Below is a small trained network, with its code and all its weights. Each question gives an input and a class and asks what happens when units are switched off, that is, made to give their printed mean instead of their output.

import numpy as np


def w(rows, s, z=0):
    codes = np.array(rows[::2]) - 128.0
    scale = np.full(codes.shape[1], s)
    scale[-1] = z or s
    return codes * scale


def f(y):
    return np.maximum(y, 0)


def log_softmax(a):
    a = a - a.max(-1, keepdims=True)
    return a - np.log(np.exp(a).sum(-1, keepdims=True))


def net(x, mask):
    res = np.array(x, float).reshape(1, 2) / 4 @ E
    y = f(res @ A[0][:, :-1].T + A[0][:, -1])
    res = res + np.where(mask, y, B[0][:, -1]) @ B[0][:, :-1]
    return log_softmax(res[-1] @ U[:, :-1].T + U[:, -1])


A, B = {}, {}
E = w([
[245,139,197,188,164],'x0',
[144,226,125,43,218],'x1',
],0.012)
A[0] = w([
[147,173,121,92,139,145],'N1',
[109,156,145,110,156,87],'N2',
[139,154,109,110,189,77],'N3',
[125,165,62,93,176,169],'N4',
[143,185,98,103,148,162],'N5',
[183,120,149,122,127,173],'N6',
[138,106,118,143,106,160],'N7',
[50,101,144,78,147,106],'N8',
[154,124,119,172,179,248],'N9',
[133,128,99,172,102,98],'N10',
[94,140,88,140,132,217],'N11',
[121,92,87,253,87,84],'N12',
[55,146,90,95,87,106],'N13',
[165,104,128,147,40,120],'N14',
[170,147,166,154,140,71],'N15',
[89,139,56,102,119,86],'N16',
[134,170,111,81,184,160],'N17',
[94,97,160,159,115,239],'N18',
[226,155,131,159,131,99],'N19',
[173,89,186,116,132,88],'N20',
[179,139,221,182,169,88],'N21',
[120,131,147,158,85,98],'N22',
[112,82,142,169,39,96],'N23',
[97,146,93,148,147,229],'N24',
[155,177,142,99,113,118],'N25',
[118,193,143,102,193,69],'N26',
],0.015,0.012)
B[0] = w([
[126,136,153,120,53,202],'N1',
[146,226,99,168,112,161],'N2',
[101,234,118,182,103,180],'N3',
[148,157,179,156,118,241],'N4',
[158,151,161,155,85,220],'N5',
[126,77,187,89,166,208],'N6',
[140,137,148,162,67,182],'N7',
[38,124,150,128,190,197],'N8',
[150,63,231,89,131,253],'N9',
[117,171,67,165,107,158],'N10',
[143,64,197,118,148,220],'N11',
[91,182,138,150,119,238],'N12',
[39,143,185,92,194,222],'N13',
[117,152,130,189,111,208],'N14',
[113,172,80,105,183,177],'N15',
[63,154,118,75,171,194],'N16',
[144,152,169,202,54,245],'N17',
[137,91,212,150,96,243],'N18',
[52,131,160,114,165,221],'N19',
[54,170,148,106,159,177],'N20',
[68,156,149,99,183,241],'N21',
[128,207,99,162,114,161],'N22',
[108,197,118,184,98,228],'N23',
[194,2,189,146,143,223],'N24',
[120,125,103,149,110,172],'N25',
[93,182,125,121,85,210],'N26',
],0.0093,0.013)
U = w([
[114,187,139,174,53,84],'0',
[61,138,146,108,254,94],'1',
[174,53,179,133,118,255],'2',
[130,111,82,114,164,94],'3',
[143,108,100,84,142,100],'4',
[175,123,88,157,141,100],'5',
],0.016,0.0075)

Each question gives the input, the list of numbers given to net, and the class t.
The units are the neurons (one row each of A and B). Each row of codes is followed by its name. A weight is (code - 128) times the scale printed after its matrix; where a second scale follows, it is the last column's (A, B and U).
mask holds one flag per neuron, in row order. A switched-off neuron (its flag False) gives its mean, the last column of its row in B, instead of its output. The means were averaged over made-up inputs and are rounded, as every weight is.
A unit's drop is (log p(t) with every unit on - log p(t) with that unit switched off) / (log p(t) with every unit on - log p(t) with every unit switched off).
The circuit of an input: a set's keep is (log p(t) with only the set's units on - log p(t) with every unit switched off) / (log p(t) with every unit on - log p(t) with every unit switched off). Starting from the 12 units with the biggest drops (on a tie, the unit counted first), units are removed one at a time, each time the one whose removal leaves the highest keep (on an exact tie, the one counted first), for as long as the keep stays at least 0.8.
circuit, biggest first: the units of the circuit, biggest drop first
top k neurons: the k neurons with the biggest drops, biggest first
drop of u: that unit's drop, to one decimal
input [-6,7], class 0: circuit, biggest first => (N17)
input [-2,3], class 2: top 3 neurons => (N23; N12; N24)
input [-7,7], class 0: top 3 neurons => (N17; N5; N1)
input [-4,-3], class 1: top 3 neurons => (N17; N13; N9)
input [4,0], class 1: top 2 neurons => (N21; N17)
input [3,-1], class 2: top 3 neurons => (N13; N8; N16)
input [-1,2], class 2: drop of N1 => 0.0
input [3,1], class 2: drop of N16 => 0.1
input [-3,-3], class 2: drop of N21 => 0.2
input [4,-3], class 1: drop of N20 => 0.1
